(in the rows, 128 means zero)
Here are made-up elements, facts about them, and rows of numbers that follow some of those facts. Name the element behind each unnamed row.

Some rows with their names:
[104 110 146  64  87 167  91  89  94 113 138 144 174  56 112 110 142 104
  93 124 110 150 149 112 161 152 105 191 175 100 132] -> <392>
[140 105  92 162 124 145 128 134  93 119  14 100 147 106 133 157  59 133
 161 141 153 103 136 163 177 116 132 146 197 198  81] -> <1558>
[120 143 141 101 132 116 131 115 120 122 124 134 133 149 104 158 144 131
 115 115 137 138 130 117 122 119 134 146 123 100 122] -> <849>
[161 118 150 172  89 140 138 133 153 142 186  90 167 164 174 100 145 126
 135 112 174 124 116 168 179 146 113  61  85 135 159] -> <1444>
[141 114 105 129 131 162 122 142 131 122 134 103 126  93 116 129 101 109
 127 146 123 119 115 141 129 155 148 146 150 144 141] -> <1298>
[126 140 126 142 132 110 128 145 136 130 133 136 115 130 143 107 130 127
 137 131 121 133 132 116 134 115 117 115 114 141 117] -> <578>
[125 138 126 142 132 110 125 140 133 131 133 137 116 130 143 109 128 128
 138 134 125 134 132 117 131 117 117 117 114 140 125] -> <784>
[120 132 156 131 126 115 131  96 135 136 122 139 129 142 109 130 140 124
 141 126 125 127 130 106 135 129 120 129 125 113 126] -> <1580>
[132 109  99 118 119 161 113 148 103 116 119 133 143  83 121 120 104 124
 106 131 114 129 133 139 126 142 130 151 152 142 124] -> <652>
[134 140 113 131 139 111 138 149 137 124 135 127 101 134 136 129 129 131
 125 135 118 132 126 128 115 116 131 123 119 134 128] -> <670>
[106 123 128  85 148 127  92 110 169 120 128 160 114 151  97 164 122 170
 150 115 149  84  95 131 117 142 138 139  96 117 134] -> <879>
[133 117 100 131 125 160 124 158 105 118 120 106 146 110 124 140  98 119
 112 122 142 126 123 146 132 137 141 135 143 137 130] -> <1135>
[115 126 153 145 126 115 145  98 122 133  93 142 129 153 106 139 131 128
 146 117 129 124 137 106 151 115 124 131 125 123 116] -> <321>
[114 127 146 123 132 117 147 110 120 135 110 140 120 159 116 155 141 127
 133 110 139 123 139 120 130 113 142 129 126 116 126] -> <1127>
[121 114 144 116 116 160 123  86 126 133 124 111 147 100  96 130 123 100
 135 134 129 122 123 115 155 159 130 152 164 118 139] -> <1197>
[135 141 118 130 142 107 137 149 136 124 138 125 100 131 139 130 131 129
 129 139 117 132 125 130 113 116 136 128 117 137 127] -> <435>
[123 131 151 139 130 120 131  73 135 131 113 145 141 144 117 132 149 139
 144 122 131 136 125 104  99 123 104 117 120 110 120] -> <1485>
[135 140 116 133 152 114 135 149 142 128 142 122  99 127 129 125 124 128
 130 143 113 129 116 121 110 126 139 126 118 134 133] -> <666>
[170  88 129 164  69 197 126 119 146 133 186  70 198 118 172 100 122 115
 132 108 186 119 110 186 186 176 114  68 111 148 174] -> <159>
[125 134 121 153 132 107 126 138 128 131  93 130 117 130 146 118 112 137
 154 139 130 125 132 123 150 103 118 123 132 159 104] -> <720>

Some facts about the elements:
brafer: uses; posi: belongs to class; skarak: refers to
<376> brafer <435>,<173>,<666>,<789>,<1431>,<1432>,<119>
<1558> brafer <272>,<720>
<1468> brafer <1051>
<567> brafer <480>,<1444>,<188>,<1253>,<312>
<1197> brafer <776>
<1298> brafer <1190>,<947>
<159> brafer <1444>,<1396>
<542> brafer <1296>,<447>,<1144>,<963>,<579>,<1419>,<532>,<105>,<243>,<119>
<805> brafer <604>,<1492>,<1203>
<1363> brafer <1419>,<1452>,<1500>,<879>
<294> brafer <329>,<817>,<865>
<1342> brafer <887>,<301>
<1494> brafer <266>,<666>,<789>,<884>,<301>,<947>
<1481> brafer <329>,<849>,<487>
<1135> brafer <1580>
<1252> brafer <789>,<1478>
<386> brafer <480>,<887>
<729> brafer <1559>,<865>,<1396>
<440> brafer <1478>,<119>
<1185> brafer <472>,<1257>,<1168>
<234> brafer <1276>,<1279>,<62>
<1113> brafer <447>,<213>
<392> brafer <1447>
<1537> brafer <1141>,<1381>,<1444>,<115>,<532>
<1041> brafer <498>,<1444>,<557>
<921> brafer <1381>,<225>,<1257>,<533>
<608> brafer <1381>,<235>
<681> brafer <849>,<115>,<1447>,<66>,<188>,<62>,<27>
<1188> brafer <1078>,<320>,<272>
<525> brafer <301>,<670>,<1431>,<119>,<487>,<1203>
<1077> brafer <42>,<578>,<1234>,<1263>,<991>
<1555> brafer <30>,<272>,<321>
<652> brafer <329>,<363>,<1010>,<724>,<105>
<360> brafer <1144>,<1500>,<838>,<62>,<1431>
<305> brafer <1078>,<1127>,<1492>,<245>
<334> brafer <579>,<617>
<302> brafer <1381>,<213>,<1447>,<865>
{<1485>,<313>,<1197>,<62>,<1444>,<487>,<159>,<542>,<1492>,<321>,<1580>,<480>,<1184>,<294>,<1432>,<578>,<1494>,<1481>,<604>,<1452>,<22>,<865>,<363>,<1252>,<1279>,<213>,<440>,<234>,<1447>,<784>,<821>,<498>,<225>,<188>,<392>,<341>,<320>,<579>,<884>,<532>,<1561>,<720>,<608>,<614>,<370>,<617>,<1462>,<1168>,<371>,<1555>,<1573>,<305>,<557>,<312>,<272>,<1257>,<302>} posi badur
{<262>,<1419>,<1078>,<115>,<98>,<420>,<1106>,<1135>,<1185>,<105>,<1030>,<849>} posi saklilel
{<1263>,<835>,<435>,<376>,<1558>,<838>,<1431>,<1468>,<963>,<991>,<972>,<1203>,<1363>,<30>,<1342>,<1051>,<1010>,<548>,<1144>,<386>,<1190>,<670>,<1559>,<301>,<1041>,<533>,<235>,<447>,<921>,<245>,<266>,<525>,<947>,<1500>,<177>,<329>} posi mutre
{<764>,<1243>,<42>,<567>,<843>,<1381>,<27>,<243>,<1127>,<1296>,<879>,<1234>,<1396>,<1578>,<681>,<724>,<1077>,<334>} posi stinir
{<776>,<1253>,<1298>,<805>,<1093>,<1141>,<119>,<883>,<48>,<1113>,<666>,<472>,<887>,<1188>,<789>,<652>,<146>,<360>,<173>,<817>} posi nustotrur
{<729>,<66>,<1478>,<1537>,<1575>,<1276>} posi rovuskul
<1485> skarak [<1575>]
<262> skarak [<947>]
<764> skarak [<1573>,<1444>]
<835> skarak [<1363>]
<1419> skarak [<1030>,<972>]
<838> skarak [<963>,<1093>,<371>]
<1078> skarak [<578>,<604>,<1077>]
<1468> skarak [<435>,<1573>,<1342>,<98>,<22>,<883>]
<1197> skarak [<817>,<1396>]
<1253> skarak [<1185>]
<843> skarak [<666>,<963>,<313>]
<62> skarak [<320>]
<1381> skarak [<42>]
<1492> skarak [<420>]
<1203> skarak [<1561>]
<321> skarak [<608>,<617>,<1263>,<1561>]
<1580> skarak [<329>]
<30> skarak [<1010>]
<294> skarak [<371>]
<865> skarak [<1106>]
<119> skarak [<42>,<533>]
<1127> skarak [<1135>,<1263>,<48>]
<1190> skarak [<272>,<98>,<972>]
<66> skarak [<213>,<1184>]
<1113> skarak [<1396>]
<879> skarak [<1494>,<1279>]
<498> skarak [<1257>,<376>]
<105> skarak [<1279>]
<392> skarak [<548>,<235>,<302>,<98>]
<341> skarak [<1478>]
<884> skarak [<817>,<666>,<225>,<1279>,<1298>,<98>,<947>]
<532> skarak [<789>,<1263>]
<1234> skarak [<371>,<313>,<1575>]
<614> skarak [<1342>]
<370> skarak [<1575>]
<1578> skarak [<313>,<1431>]
<681> skarak [<487>]
<1276> skarak [<371>,<883>]
<245> skarak [<115>,<371>]
<887> skarak [<784>]
<266> skarak [<805>,<817>,<98>]
<849> skarak [<1243>,<1077>]
<1462> skarak [<42>,<1444>,<579>,<235>]
<1168> skarak [<1298>]
<724> skarak [<1298>,<567>,<947>]
<1500> skarak [<1444>,<821>,<789>]
<177> skarak [<301>]
<1555> skarak [<1010>,<1432>]
<146> skarak [<604>]
<305> skarak [<1279>]
<334> skarak [<1010>,<789>]
<557> skarak [<1559>,<98>]
<312> skarak [<1363>,<42>]

Rows to name:
No name comes twice in this set of rows, the named rows included.
[132  97 109 102  88 174 105 143 100  99 142 132 170  77 149 109 120 131
  85 111 136 141 143 156 145 144 114 147 138 133 130] | <921>
[110 124 120  98 107 129  97 144 107 106 141 173 143  88 151  92 136 139
  99 115 109 156 157 113 139 105  93 152 115 127 112] | <1447>
[126 139 138 128 138 108 142 111 115 129  75 118 134 161 106 174 121 136
 145 124 154 124 128 123 144 108 136 141 144 121 103] | <1078>
[165  99 121 150  95 189 131 131 145 136 181  66 172 130 176 128 121 114
 131 108 192 113 109 189 167 168 140  76 121 146 174] | <567>
[113 135 156 112 130 110 141 108 123 144 127 134 123 160 119 150 151 128
 126 118 135 125 137 124 127 120 139 128 133 102 132] | <764>
[132 133 127 143 121 118 126 140 137 129 149 124 127 132 152 108 133 131
 136 128 130 132 130 127 139 121 114 110 106 141 130] | <188>
[135 120 139 108 121 153 133  87 122 126 120 100 141 104 105 150 133 100
 129 140 134 131 122 129 147 156 141 158 170 115 142] | <1468>
[136 142 125 116 121 109 127 149 125 118 142 131 121 128 152 119 140 140
 114 131 123 141 139 141 133 112 121 127 119 130 124] | <235>
[112 103 147 149 125 124 174 112  99 115  85 150 123 172  91 161 137 123
 128  87 134 125 149 116 149 107 150 136 100 126 113] | <30>
[124 150 179 132  98  84 122 121 140 178 122 142 165 194 112 115 148 149
 126 141 116  97 137 147 138 154  95  94 152  85 134] | <312>
[121 107 101 139 127 173 118 147 119 133 134 128 133  79 112 106 100 101
 118 134 100 117 122 125 107 162 135 137 152 133 140] | <542>
[141 113 106 135 132 160 126 145 114 127 107 104 130  94 120 129  95 110
 128 144 127 121 122 142 132 147 144 143 164 152 128] | <805>

Now the same elements, written a new way:
Known rows:
[124 132 130 178 121 122 126 116 154 159 120 135 132 128 140 141 118 119
 136 131 123 127 126 137 149 121  97 153 125 146 132 124 116 114 133 132
 123 116 123 123 114 125 134 114 131 129 131 128 126 156] -> <784>
[116 139 102 149 134 124 142 118 145 122 121 129 127 122 132 120 132 134
 130 125 128 106 130 125 134 109 122 158 136 123 138 129 120 140 121 127
 103 123 121 135 120 116 130 112 122 139 117 131 121 109] -> <42>
[123 130 133 162 129 118 139 116 150 135 119 123 124 137 135 135 123 126
 135 118 129 124 128 145 190 113 105 160 130 124 128 119 117 144 147 120
 113 123 140 132 149 130 131 112 119 139 133 135 125 111] -> <1077>
[119 130 111 119 131 135 137 152 123 119 128 137 119 133 131 125 112 112
 123 125 130 129 128 132 165 125 127 144 133 132 142 132 123 123  89 130
  83 141 115 138 161 121 127 114 132 122 128 127 121 137] -> <1127>
[118 155 106 102 129 147 129 139 108  97 122 138 120 123 104 113 115 130
 126 135 122 152 134 127 151 125 142 148 129 135 134 136 124 122  89 129
 106 152 106 143 165 119 131 126 140 121 115 124 120 153] -> <1492>
[123 129 148 121 134 114 123 136 116 152 135 133 129 149 126 138 121 119
 121 114 132 132 130 125 146 128 104 130 128 123 118 133 121 131 157 117
 141 128 137 136 125 150 121 135 105 126 138 143 123 102] -> <1537>
[105 136 113 110 139 120 132 146 113 139 132 134 130 132 137 111 125 129
 123 122 126 121 127 108  82 123 137 140 136 136 133 141 120 122 117 128
 122 132 110 130 124 135 113 132 106 129 106 128 123 120] -> <1381>
[131 140 126 135 131 129 131 118 146 112 127 129 129 122 127 131 132 127
 124 130 131 119 130 127 136 120 114 147 132 112 133 139 122 140 137 122
  99 124 143 138  80 121 129 122 122 127 132 143 120 122] -> <98>
[128 141 119 137 129 133 132 122 146 113 118 127 131 122 126 120 127 132
 126 122 127 108 129 132 161 118 117 141 135 121 127 131 121 131 138 124
 109 123 126 138 115 119 129 111 138 131 121 139 124 117] -> <48>
[134 127 167 116 125 122 114 130 125 118 127 136 132 140 114 141 120 119
 135 126 138 136 131 144 174 131  97 124 126 122 127 135 118 131 146 117
 134 134 127 140 133 134 136 121 144 126 145 136 123 125] -> <525>
[129 136 136 126 131 128 123 125 130 116 127 139 139 119 115 128 134 130
 125 132 133 104 132 115 102 125 110 123 133 124 129 143 122 127 142 126
 138 124 112 139  77 122 135 128 138 126 126 136 121 113] -> <963>
[116 144 143 134 127 131 122 124 123 148 118 128 128 139 118 126 114 131
 131 122 121 153 131 128 149 128 119 142 126 141 115 125 121 120 150 122
 152 131 128 130 141 143 122 138 114 128 116 134 129 142] -> <159>
[122 141 134 111 131 116 119 131 129 123 136 128 125 132 135 123 124 123
 128 130 131 134 129 132 135 124 122 152 130 115 144 150 115 134 117 118
  92 132 138 133 107 128 123 119 116 127 134 136 119 134] -> <262>
[114 122 153 114 133 117 129 143 116 134 130 129 127 146 133 131 118 121
 136 122 135 137 128 133 157 124 117 145 130 129 132 128 116 134 130 120
 129 136 119 134 159 141 124 127 121 134 127 126 122 120] -> <334>
[113 146 127 124 127 124 120 127 124 133 124 132 124 133 123 119 115 131
 135 129 122 148 130 134 148 121 126 156 126 138 136 134 115 124 111 123
 118 138 117 130 158 128 126 121 126 132 121 127 123 150] -> <1462>
[118 132 128 104 138 110 123 142 111 139 142 142 129 135 129 126 128 121
 123 127 135 118 129 114 102 123 117 134 132 125 140 149 118 128 110 123
 113 132 113 135 119 131 124 123 113 128 132 132 117 111] -> <1276>
[112 148 123 126 130 132 125 128 121 141 120 135 133 123 117 117 125 134
 127 132 122 133 131 109  86 126 131 138 134 145 125 135 122 113 130 131
 146 131 110 130 109 129 124 140 118 127 106 129 126 140] -> <1447>
[115 126 135 118 136 124 136 139 119 125 127 136 132 131 130 127 130 124
 133 129 137 118 129 114 106 123 121 135 137 133 135 132 122 134 127 128
 130 130 108 134 120 129 127 132 126 132 117 125 123 111] -> <1296>
[133 146 114 140 128 128 123 116 142 118 124 134 131 121 117 126 128 130
 122 124 127 110 132 130 142 118 110 139 130 121 129 138 120 126 135 122
 113 123 130 138 103 119 135 113 135 128 131 143 120 122] -> <972>
[115 141 155 118 125 125 115 132 112 147 122 130 127 145 121 124 110 128
 134 124 124 163 131 134 157 130 121 144 123 142 120 128 118 120 138 120
 150 139 122 130 162 144 122 134 115 129 121 130 128 148] -> <294>

Name these rows:
No name comes twice in this set of rows, the named rows included.
[107 126 140 127 105 103 127 142 121 135 128 128 129 108 118 157 119 112
 140 101 119 107 125 130 151 132 135 122 148 147 155 147 116 108 128 129
 101 132 143 127 132 143 106 128 106 108 105 130 128 135] | <1253>
[118 149 107 126 125 139 124 138 126 127 122 137 118 129 119 120 107 122
 126 131 120 150 130 135 161 126 130 150 127 140 138 132 121 111  88 129
  97 143 117 134 164 118 129 117 134 119 123 130 123 166] | <321>
[117 138 109 138 137 133 143 134 129 132 122 133 132 125 129 120 128 131
 120 122 127 108 129 110 106 120 126 138 138 133 123 127 126 127 134 130
 128 125 117 135 102 128 123 135 115 127 109 133 125 108] | <1396>
[130 141 126 129 131 129 122 123 133 122 128 138 137 121 116 126 133 129
 122 128 131 108 131 116 108 124 113 124 133 125 126 143 121 123 140 126
 131 123 116 138  80 123 133 125 134 127 123 139 122 116] | <1010>
[129 139 151 120 127 121 114 127 128 127 128 134 131 135 119 131 123 125
 129 122 131 132 130 135 154 127 107 131 128 124 126 139 118 123 145 118
 127 129 126 137 121 132 130 121 131 127 136 140 123 122] | <386>
[131 152 123 119 134 139 133 118 132  89 128 126 128 121 113 122 132 136
 121 129 129 121 133 123 142 118 131 148 133 105 127 142 125 148 137 120
 104 132 142 144  91 122 129 126 124 125 121 142 118 112] | <420>
[123 127 145 116 130 123 127 134 131 107 124 133 137 123 122 126 129 126
 136 133 138 108 129 128 130 122 116 130 137 125 144 140 117 133 123 126
 118 129 104 137 114 117 131 117 148 134 125 126 121 118] | <173>
[118 139 128 117 133 126 125 136 124 130 125 128 135 127 128 113 126 132
 124 120 127 109 128 118 104 126 126 127 136 130 128 139 120 117 141 125
 129 124 117 133 100 130 116 127 123 125 109 136 126 118] | <1141>
[116 152 112 137 131 140 131 120 129 135 116 136 134 118 115 118 129 139
 124 132 121 122 131 106  84 122 129 139 134 143 121 132 125 116 139 133
 147 127 109 132  92 125 127 141 123 127 102 131 126 132] | <1444>
[132 135 133 120 132 129 124 126 131 105 128 145 139 114 110 129 137 128
 128 138 137  94 132 113  98 123 109 120 135 124 136 145 121 129 128 130
 125 125 105 141  73 114 141 123 149 128 129 131 119 114] | <1431>
[126 123 167 115 127 124 121 135 126 122 123 126 133 139 123 132 119 123
 138 122 137 128 129 141 170 130 109 128 130 124 124 129 117 133 156 118
 133 130 126 137 132 139 127 123 137 129 131 133 127 119] | <360>
[115 136 143 116 128 121 120 128 122 119 125 138 130 129 116 127 124 130
 145 142 133 136 131 129 125 122 121 149 130 137 144 136 114 130 106 127
 127 139 101 131 145 123 134 123 140 137 124 116 120 146] | <884>
[112 143 145 120 129 126 118 131 112 146 124 131 128 141 120 121 113 131
 132 125 122 158 131 127 136 129 126 143 126 143 120 130 118 116 136 122
 150 137 120 129 150 144 119 136 114 128 116 130 127 145] | <392>
[114 146 132 127 125 123 119 124 127 135 123 128 123 138 120 120 112 131
 137 128 122 157 131 141 165 121 121 161 125 136 133 131 115 124 117 121
 121 137 123 129 169 132 127 118 125 134 123 128 124 152] | <1197>
[117 128 139  96 133 120 123 144 120 108 131 137 137 124 127 118 129 127
 136 135 139 107 129 119  99 125 126 127 138 129 147 146 116 125 110 127
 114 133  95 135 115 117 129 117 145 132 119 121 120 123] | <119>

